In the rows, zero is written as 128.
Each row of numbers belongs to one of the nodes below and depends on some of the facts about them. Some rows are named. Which node is each other row?

Some rows with their names:
[112 129 112 117 147 145 188 121 103 121 156 154 174 130  98 135 154 166
 130 192 109 131  76 106  77 161 135 155 134 109 135 132  97  82 147 149
 124 133]: gusko
[122 124 112 109 137 146 158  93 106 125 110 178 145 123 124 115 133 111
 115 145 110 159 156 127  58 163 168 145 123 126 132 148 127 140 147 131
 117 136]: lozis
[146 150 129 139 133 111 158 182  42 166 146  79 157 137 130 115 123 126
 137 148 109 127 146 112 152 178 117 148 119 152 137 120 109 132 130 138
 163 136]: motin
[117 120 120 124 108 131 162  93  82 129 142 160 195 130  86 135 138 167
 165 164 119 118 149 127 168 113 109 121 117 128 129 149 125  66 172 138
 148 133]: soskuda
[142 134 144 159  93  73  85 121  51 156 147 103 111 155 157 134 153 135
 131 123 143 129 100 130 215  90  75 121 110 128 143 131 145 122 129 126
 152 103]: dukleflos
[167 144 117 145 148 119 116 194 118 134 164  66 118 125 145 143 127 120
 129 125 129 107  83 114 138 138 130 125 141 115 136 105 116 102 104 108
 124 128]: pumugruk
[133 141 134 141 124  93 146 163 122 154 138  85 140 131 135 120 116 133
 133 141 136 113 112 123 171 106 104 135 122 141 129 126 127 136 134 136
 170 134]: skupom
[135 139 128 142 148 102 156 178 154 143 155  71 109 121 145 131 124 129
 115 149 143 108  49 110 132 132 128 139 141 122 131 110 120 139 106 140
 138 120]: flofla
[125 110 128 109 119 143 141  74 123 116 110 133 117 118 107 127 131 111
 123 150 141 139 155 127 112 160 155 117 127 125 120 157 139 128 143 116
 104 120]: stipibren
[154 135 133 120 112 127  96 147 129 116 111 127 110 122 120 116 133 123
 117  98 130 138 189 124 138 126 126  99 135 138 130 129 126 134 131  84
 126 146]: dromur
[104 113 109 109 128 147 156 105 140 116 116 144 128 115 129 125 122 105
 128 130 113 145 177 136  70 125 164 138 124 127 126 151 135 125 133 136
 112 138]: flifos
[134 143 139 166 105 104  53 148  85 146 127 122 126 133 152 138 129 131
 122  97 114 121  45 138 176  72  91 136 112 117 136 100 135 151 119 140
 146 114]: plogunus
[124 133 127 123 120 127 118 162 155 116  96 137 102 109 120 112 123 124
 100 101 125 143 149 124 122 126 132 108 134 136 131 126 117 169 146 101
 129 137]: tosur
[107 132  95 124 116 137 147 143 131 105 124 180 178 103  87 138 136 171
 126 137 106 129 155 120 130 122 118 109 132 121 132 132 102  68 177 132
 158 146]: tonu
[ 90 120 122 120 107 122 169 107 107 124 145 153 174 129  94 134 134 165
 152 158 116 120 147 134 138  91 105 137 121 126 119 143 123  66 166 150
 154 139]: potir
[105 130  96 125 114 138 146 147 127 105 126 184 173 107  93 137 133 172
 129 140 105 127 158 118 128 115 118 109 133 122 131 134 102  70 185 133
 160 149]: taplom
[129 149 123 151 128 111  84 172 109 143 127 114 125 133 129 123  99 134
 134  99 123 109 107 124 163 118 105 140 119 127 128 120 118 135 104 142
 166 128]: drebram
[156 125 146 111 147 128 131 117 159 127 140 112 108 145 134 119 135 116
 134 132 155 126 123 127 107 113 139 131 140 120 125 135 139 133  96  99
 100 131]: duton
[151 125 131 124 154 146 148 130 146 134 140 100 115 134 148 128 132 111
 127 128 136 132 123 120 109 170 149 128 139 133 137 119 131 149  99 113
  95 114]: brufin
[108 123 106 128 146 144 173 115 145 116 159 160 169 126 124 155 146 164
 142 171 113 119  84 120 105 136 130 139 138 112 135 117 115  69 147 160
 129 124]: vinuni

How the nodes are related:
λ b <- baluska brimek burel buzo daflok drebram dreplok dridun dukleflos dutotru fifubros flaplis flofla flupos fotir gezar groklam gruvon klegra klisa koflom kuvum lemiplel monok motin plabok pleklon plisko plogunus pogedrem puman pumugruk pustu rili rumos sefe skastas skibul skupom sogriste soplolan stodre tebas trazen trebre vosi
λ a <- beflum bokludus brafluk briklo brufin denan didre disal drafin drifil dromur duska duton fistirim flabam geler genudrek giklis gragaflir gresi gretol grirer grotrur grubredin grubriben kepen kiplas kludar lakir librus ligeki mastunum miram mivumam mopokem nafle nebitre nutre plobaklo plopul plumus ratrim reflinul reze skagil skigrur sobrik stestos stibro stuma tokli tosur trano trefiskel treplen triskek troskiklil trosta tubodrum vezi vobi vuflar vuzu
λ c <- bekir bitis dobil dostar dregos gebezu gusko klaros kliska kludrek kulem ledro ligrizum nonotos plidrer potir remis rugek skenizen soskuda sovim stevek taplom tonu toplukir vinuni vula zatis zilol zupla
[baluska brafluk daflok grotrur kliska tebas triskek] θ breda
[beflum bokludus gresi koflom nonotos toplukir] θ sepedir
[bekir brever brufin klaros pluple] θ setre
[bitis briplal dostar reze skemek] θ plekliste
[bogrim ligrizum loklo rili skigrur skikas tretiplel] θ truzur
[breda dutotru genudrek gubak kulem nuklidre sovim] θ diskan
[briklo mivumam rumos zilol] θ fogram
[brimek fotir reflinul stevek stodre] θ stavuk
[burel nafle stestos tonu troskiklil] θ loklo
[busten fogram kuvum potir skari] θ tidrer
[buzo dukleflos librus plisko plopul plumus] θ gubak
[denan kepen lotrodrel mopokem sogriste trebre] θ nufus
[didre drifil ziplel] θ drekir
[disal trazen] θ tretiplel
[dobil flofla skibul vobi] θ vebrun
[drafin pleklon] θ skari
[drebram sefe] θ stabridris
[dregos skagil tokli vezi] θ briplal
[dreplok dromur lakir plidrer stabridris zupla] θ stipibren
[dridun giklis kiplas soskuda] θ griga
[duska gragaflir gretol klisa treplen vula] θ grunoplor
[duton nebitre pugrom ratrim vosi] θ skopok
[fifubros pumugruk] θ skemek
[fistirim miram rugek taplom vuzu] θ skikas
[flabam geler gezar grirer grubriben skenizen] θ pugrom
[flaplis] θ bogrim
[flifos gebezu grunoplor ledro lozis zatis] θ zupaskel
[flupos plogunus] θ nuklidre
[groklam lemiplel stibro tubodrum vuflar] θ ziplel
[grubredin pogedrem skupom sobrik] θ lotrodrel
[gruvon] θ flifos
[gusko klegra mastunum motin puman skastas] θ lozis
[kludar nutre plobaklo sepedir stuma trosta] θ mizal
[kludrek ligeki plabok remis soplolan trano vinuni] θ pluple
[monok] θ busten
[pustu tosur trefiskel] θ brever
beflum ω [geler]
bekir ω [brever]
bitis ω [plumus koflom]
bogrim ω [vebrun loklo drafin brever]
brimek ω [daflok ziplel rumos bokludus]
dromur ω [daflok rugek]
dukleflos ω [pumugruk motin]
duska ω [zupla vuzu reze]
duton ω [stavuk didre drebram]
fifubros ω [breda dreplok griga]
genudrek ω [busten burel skemek]
kepen ω [lozis]
kiplas ω [plumus gretol dreplok brufin drekir]
klegra ω [nafle busten monok disal]
klisa ω [remis pleklon skagil]
kulem ω [bokludus nutre lakir]
ledro ω [lozis pluple gebezu]
lemiplel ω [geler gragaflir vuzu skigrur sobrik]
ligrizum ω [gruvon flabam gusko burel]
plekliste ω [skopok dutotru flifos]
plidrer ω [ligeki gresi trazen nufus]
plopul ω [grubriben]
pogedrem ω [kliska sovim mizal grubriben nufus]
potir ω [plobaklo zupaskel vuflar]
puman ω [mopokem librus brever]
rili ω [troskiklil groklam]
sefe ω [brufin disal]
skastas ω [grunoplor mastunum skari monok nutre grirer]
skikas ω [kludar]
soplolan ω [stibro monok reze reflinul]
soskuda ω [motin skenizen kludrek koflom briklo]
stabridris ω [grotrur brever]
stestos ω [stibro plabok ziplel motin]
stevek ω [vinuni plobaklo mopokem]
stipibren ω [nafle monok]
tebas ω [dutotru nuklidre grubriben trazen baluska zupaskel]
tidrer ω [flofla tosur pleklon ratrim nonotos]
tokli ω [flofla]
trefiskel ω [stibro plobaklo]
tretiplel ω [vinuni flabam]
trosta ω [flupos grunoplor busten pleklon kludar]
tubodrum ω [fogram kuvum vuflar]
vobi ω [plogunus pluple]
[baluska bekir bitis brafluk brufin dobil dregos duton flofla gebezu geler grotrur grubredin gusko kepen kiplas kludrek lemiplel ligeki ligrizum miram plabok rili sefe skagil skigrur tebas trazen trebre triskek vezi vinuni] μ 791
[beflum bokludus dreplok dromur gezar giklis gragaflir gresi kliska lakir mopokem nonotos pleklon reze sobrik taplom tonu tosur troskiklil vobi vula zupla] μ 289
[briklo dukleflos dutotru fistirim klegra ledro mastunum monok plisko plumus pustu skastas sovim stevek] μ 188
[brimek daflok drebram dridun duska fifubros flupos fotir gretol klaros kludar librus nafle plidrer plobaklo plogunus stestos stibro stodre stuma toplukir trosta] μ 151
[burel buzo denan gruvon koflom mivumam puman pumugruk remis trano tubodrum vuzu zatis zilol] μ 658
[didre dostar drafin drifil flabam flaplis genudrek grirer groklam grubriben motin nebitre nutre pogedrem potir reflinul rugek skenizen skibul skupom sogriste soskuda vuflar] μ 336
[disal klisa kulem kuvum plopul ratrim rumos soplolan tokli trefiskel treplen vosi] μ 728

Which node is each row?
No name comes twice in this set of rows, the named rows included.
[130 120 143 150 107 114  89  91  85 146 115 156 109 161 176 134 162 127
 124  96 130 162 138 143 172 138  97 117 114 140 154 129 148 171 125 133
 115  93] : plumus
[134 119 117 100 134 140 138  73 153 116 112 179 144 122 114 111 124 113
 136 138 141 136 160 129  91 118 159 133 126 119 120 175 146 126 150 112
 128 150] : bogrim
[122 122 108 120 144 141 164 108 145 116 156 175 183 128 112 141 147 167
 148 174 126 117  75 121 114  92 129 140 137 103 129 140 125  70 155 143
 131 132] : bekir
[ 95 123 121 126 110 129 155  89 102 124 132 179 183 134  89 127 131 172
 157 153 121 121 138 132 157  93 103 136 115 122 122 151 121  82 160 161
 161 135] : stevek
[ 95 129 101 131 106 132 146 146 132 105 120 184 170  96  88 139 138 175
 112 144 109 134 116 116 125 116 116 111 132 119 134 124 100  90 183 139
 149 136] : nonotos
[137 137 122 120 130 134 117 160 158 121 103 147 118 120 133 116 122 120
 111  93 123 141 200 125 116 142 133 107 137 142 134 123 118 146 137 101
 139 152] : troskiklil
[ 83 125 120 131 106 132 112 117 106 106 128 163 145 135  78 137 123 164
 154 116 107 115 136 137 134  90 104 144 113 109 112 140 109  54 131 161
 140 143] : plidrer
[109 131 138 137 128 143  91 141 136 125  98 134 103 132 113 114 101 123
 113  96 128 130 142 127 127 183 127 128 120 135 128 129 116 186  92 144
 121 114] : kludar
[144 150 120 140 117  96 111 196 123 131 130 101 127 109 130 122 123 135
 112 114 124 119 127 121 159  86 112 112 134 130 131 117 117 119 147 109
 168 145] : gezar
[139 126 147 118 134 135 112 110 128 131 132  97 112 149 123 116 115 112
 145 115 142 124 153 129 131 131 130 138 124 132 120 142 136 143  93 111
 111 127] : trefiskel
[120 129 140 119 131 134 132 115 141 137 110 136 128 146 124 109 112 122
 138 108 135 130 190 132 135 156 123 135 121 151 123 140 131 170 104 133
 148 134] : fistirim
[127 132 131 138 129 153  84 138  98 129 107 126 112 144 127 127 102 119
 135  83 118 136 174 137 138 186 128 124 117 141 129 118 121 155  85 137
 115 114] : stibro

The same nodes again, as new rows of numbers:
Named rows:
[121  97 128 136 125 123 136 124 138 111 139 148 128 132 131 112 136 109
 131  95 127 167  86 180 186 146 117 111 121 114 144  94  96]: pumugruk
[123 130 122 125 126 127 127 131 130 144 120 110 109 130 122 149 121 145
 127 108 126  94 132 117 114 122 145 127 134 100 105 127 134]: drifil
[123 128 132 126 105 118 133 116 132 125 107 139 115 125 158 122 128 122
 124 147 118 158 100 143 130 145 142 131 138 144 130 118 122]: drekir
[110 126 124 125 104 128 135 116 127 125 109 126 102 128 104 134 123 123
 146 118 131  96 109 126 123 118 113 129 127  90 128 140 122]: lakir
[162 166 138 148 153 144 125 169 123 130 144 140 184 133 171 108 110 137
 115 180 151 185 147 124 104 132  63 151 137 147 183 145 152]: klaros
[106 105 126 121 123 133 128 105 129 120 128 141 120 127 106 122 140 128
 115 101 118 126 140 135 138 132 159 129 113 148 107 121 117]: brimek
[111 109 113 120 134 141 120 123 126 133 122 156 112 129  92 123 129 140
 123  88 133 114 129 127 114 115 128 135 125 148 100 124 113]: trosta
[107 109 126 116 119 132 130 109 126 122 115 128 110 128 108 144 144 140
 116 109 116  92 157 110 124 116 165 124 116 155 112 123 142]: pogedrem
[121 129 133 128 107 118 133 112 131 120 115 136 116 126 155 120 128 126
 122 146 117 157 106 147 133 148 142 133 134 138 131 118 121]: fogram
[121 102 121 142 134 135 133 130 139 120 145 153 126 136 119 109 127 117
 139  83 139 155  94 186 167 137  93 117 126  94 135  98 101]: mivumam
[150 167 136 139 134 145 135 160 113 113 127 136 168 131 160 115 111 134
 123 202 154 159 145 106 107 126  34 156 125 130 199 164 152]: tonu
[116 130 128 132 140 130 134 118 128 136 152 117 136 129 117 121 113 125
 115 104 122 122 131 145 132 149 152 137 123  76 101 128 105]: stibro
[100 120 126 115 138 145 133 109 114 147 157 112 138 119  94 125 123 103
 110 114 116  96 175 119 142 130 164 141 111  97  85 150 119]: trefiskel
[169 163 131 141 170 148 126 187 119 138 143 126 183 133 180 127 110 151
 102 179 150 162 167 107 117 126  57 145 135 153 183 135 167]: gebezu
[133 118 127 123 140 114 131 134 132 127 131 103 122 131 131 149 134 144
 114 109 119 109 131 126 148 139 160 114 120 113 113 108 123]: plabok
[156 173 140 143 135 142 130 158 114 117 135 135 172 130 153 109 113 128
 134 199 151 157 144 105  94 122  45 153 129 135 197 168 151]: zupla
[134 148 147 142 110 103 120 105 143 127 138 137 133 126 135 107 139 101
 162 141 110 160  98 147  94 130 185 112 149 152 125 132 120]: diskan
[121 106 123 116 140 130 125 121 127 125 135 125 122 127 109 139 143 136
 111  99 119 105 153 119 143 123 165 119 114 154 102 114 128]: lemiplel
[178 170 135 146 173 144 122 184 122 137 156 122 190 134 170 123 113 146
 113 178 148 163 168 111 107 125  72 141 136 150 178 143 161]: dobil
[125 122 129 119 118 113 134 123 128 127 118 103 110 130 123 150 135 136
 128 123 119  96 123 112 138 129 151 117 121 110 123 124 126]: kuvum

Rows to name:
No name comes twice in this set of rows, the named rows included.
[121  92 121 130 126 123 136 128 136 107 128 156 120 135 134 115 134 125
 121  95 132 163  81 176 189 148  99 117 117 118 145  90  93] : burel
[126 108 118 113 145 123 121 126 124 132 135 127 122 127 104 137 141 141
 111  99 121 101 143 112 138 125 160 120 114 161  95 116 117] : sefe
[119  93 123 128 122 125 137 130 136 115 129 151 121 130 141 115 132 112
 121  99 130 166  82 178 194 149 102 117 122 114 143  91  96] : gruvon
[140 137 119 100 142  92 124 135 115 139 129 112 109 117  95 144 128 130
 130 132 127  74  91  91 135 133 125 120 114 117 110 147  78] : monok
[179 191 151 153 155 130 120 163 125 127 171 123 195 126 127 112 130 100
 170 190 142 139 157  97  74  95  90 118 142 147 195 176 159] : sovim
[104  79 127 117 116 139 102  87 127 108 133 147 123 149 125 101 162 115
 119 104 151 187 125 187 248 148 113 121 112 126  98 103 105] : puman
[129  96 132 115  81 110  97  96 140 123  87 103 117 108 175 111 134 125
 150 165 142 206 106 155 189 151 121 131 135 143  65 123 148] : brever
[106 125 133 136 131 137 139 115 129 138 156 107 144 130 123 119 117 113
 115 105 118 129 146 155 148 150 158 135 120  65 103 127 117] : plobaklo
[128 140 129 130 141 122 108 110 133 142 149 131 127 127  69 123 139 125
 159  94 120  84 147 110  65  95 189 115 134 151  84 148 123] : genudrek
[105 139 124 132 127 123 123 123 145 152 160 150 132 129  52 129 159 123
 176 108 114  91 175 127  89  87 184 117 124 133 108 141 142] : plopul
[109 130 128 121  99 131 130 106 122 128  96 154  98 153 166 132 143 130
 106 147 126 153 111 147 162 140 139 133 145 146 148 110 125] : lozis
[133 119 126 122 136 114 128 135 134 133 129 106 119 130 134 149 135 139
 117 109 119 110 127 125 146 134 156 112 126 121 115 109 124] : trebre
[ 99 108 119 123 136 150 133 111 120 129 145 136 130 127 101 119 122 130
 103  96 126 120 156 142 141 138 137 145 109 111  96 127 117] : stestos
[159 152 128 134 176 163 120 172 111 135 156 138 194 127 156 115 118 145
  93 173 150 163 195 104 115 122  72 153 120 178 164 147 163] : ligrizum
[113 136 133 121 126 102 125 118 138 141 171 135 138 121  47 128 171 105
 177 129 108  92 162 115 119 102 189 108 108 132 115 151 120] : dukleflos

Now the same nodes, written a new way:
Some nodes and their rows:
[114  84 160 115 139 142 129  96 138 103 108 142 106 154 132 129 123  74
 153 139 156 139  82 139  78 155 134]: nuklidre
[ 78 115 186 159 135 143 149  60 139  98 122 111 102 129 137 163 164  79
 171 137 166 165 124 144  75 160 117]: kludrek
[110 107 165 126 140 148 146  96 134 111 113 149 106 129 141 133 135  77
 161 129 145 150 101 151  75 140 134]: fogram
[144 128 164 140 115 158 177  46 136 101 103 135 103 170 123 159 143  83
 183 145 109 166 142 141  77 110 103]: zilol
[100 119 155 132 111 151 151  74 143 102 113 145 104 126 150 136 132  84
 145 147 140 133 120 154  82 156 142]: tidrer
[100 106 158 131 123 147 148  87 138  99 110 139 106 126 147 130 143  81
 169 131 143 152  98 146  77 144 139]: drekir
[126 130 180 160 120 160 189  46 135 114 107 125  99 160 122 163 149  84
 217 145 109 190 142 134  77 114  91]: remis
[118 136 107 151  82 129 161  87 148 170 111 158 108 170 145 108 100  83
 162 191 149 133 115 140  96 134 111]: brimek
[116 107 102 138  92 118 142 107 151 142  97 142 108 198 135  99  93  82
 176 183 158 127  57 120  96 143 107]: daflok
[122 171  82 151 122 136 131  94 151 154 114 136 112 167 150 120 107  76
 142 190 192 143  97 148  99 148 103]: sogriste
[116 103 143 146 144 174 163  81 137 127 122 118 113 117 137 133 145  94
 151 119 181 116 155 123  73 168 130]: skagil
[164  56 156 139  97 186 183  75 133 133 113 143 116 137 115 127 133  83
 154 107 152 112 211 136  73 132 102]: fistirim
[101 120 154 130 112 149 150  72 143 104 113 146 104 133 147 135 133  82
 142 143 144 136 130 154  82 154 141]: stipibren
[131 102 143 146 134 172 176  76 133 134 119 124 111 124 129 132 139  91
 156 117 174 110 164 122  70 154 120]: lakir
[100 128 103 151  94 119 151 104 144 147 113 142 111 154 150 110 110  75
 152 166 188 137  80 141  90 145 108]: dreplok
[115 119 149 122 130 134 153  91 127 115 118 146 109 139 142 134 144  73
 161 128 152 139 108 145  69 135 149]: zupaskel
[152  74 145 128 137 168 162  82 138 139 108 131 110 173 111 120 115  93
 175 135 147 102 151 104  76 152 118]: librus
[147 129 119 142 116 159 202  68 123 149 121 130 116 147 132 125 153  92
 184 120 135 112 165 108  62 120 143]: gretol
[139  62 146 138 130 186 132  85 144 120 126 126 121 124 129 127 151  82
 137 113 185 109 197 146  78 162 123]: miram
[107 102 161 127 132 146 148  91 135 109 114 146 106 133 141 133 136  77
 163 133 147 150 104 149  74 140 136]: vebrun

Name these rows:
No name comes twice in this set of rows, the named rows included.
[102 138 140 135 115 118 151  52 126  83 125 111 112 152 142 159 180  72
 143 121 167 131 108 143  62 139 152] : gusko
[104 100 109 131 123 107 110 117 149 142 112 135 111 187 138 106  91  70
 130 181 214 114  50 133  94 170 115] : baluska
[113  89 117 140 116 131 105 125 146 147 122 151 120 156 141 104 121  63
 135 155 202 136 106 160  92 144 108] : trazen
[110  90 171 134 109 152 116  57 146  75 121 120 112 145 133 156 162  72
 125 135 164 136 155 169  82 159 126] : ligrizum
[108  99 155 121 117 144 139  85 142  95 107 139 104 150 139 130 124  80
 147 146 149 126  97 143  80 155 140] : diskan
[125 196  57 148 111 113 146  90 139 157 118 131 118 173 157 120 129  74
 150 175 188 137  72 137  86 128 125] : motin
[108 130 130 164  82 123 193  89 140 173 107 159 102 156 138 116  89  78
 168 180 170 144 119 135  89 138  90] : pustu
[115 139 143 134  99 123 171  44 124  96 120 122 110 157 137 161 168  74
 136 129 157 127 126 144  63 133 144] : vula
[143 108 145 148 117 180 188  62 139 154 118 137 109 142 125 129 130  97
 167 144 136 113 199 123  80 150 123] : trosta
[ 76 137 124 169 120 124 147 105 148 165 121 136 107 140 153 117 113  77
 161 179 200 151  93 140  94 162 107] : plabok

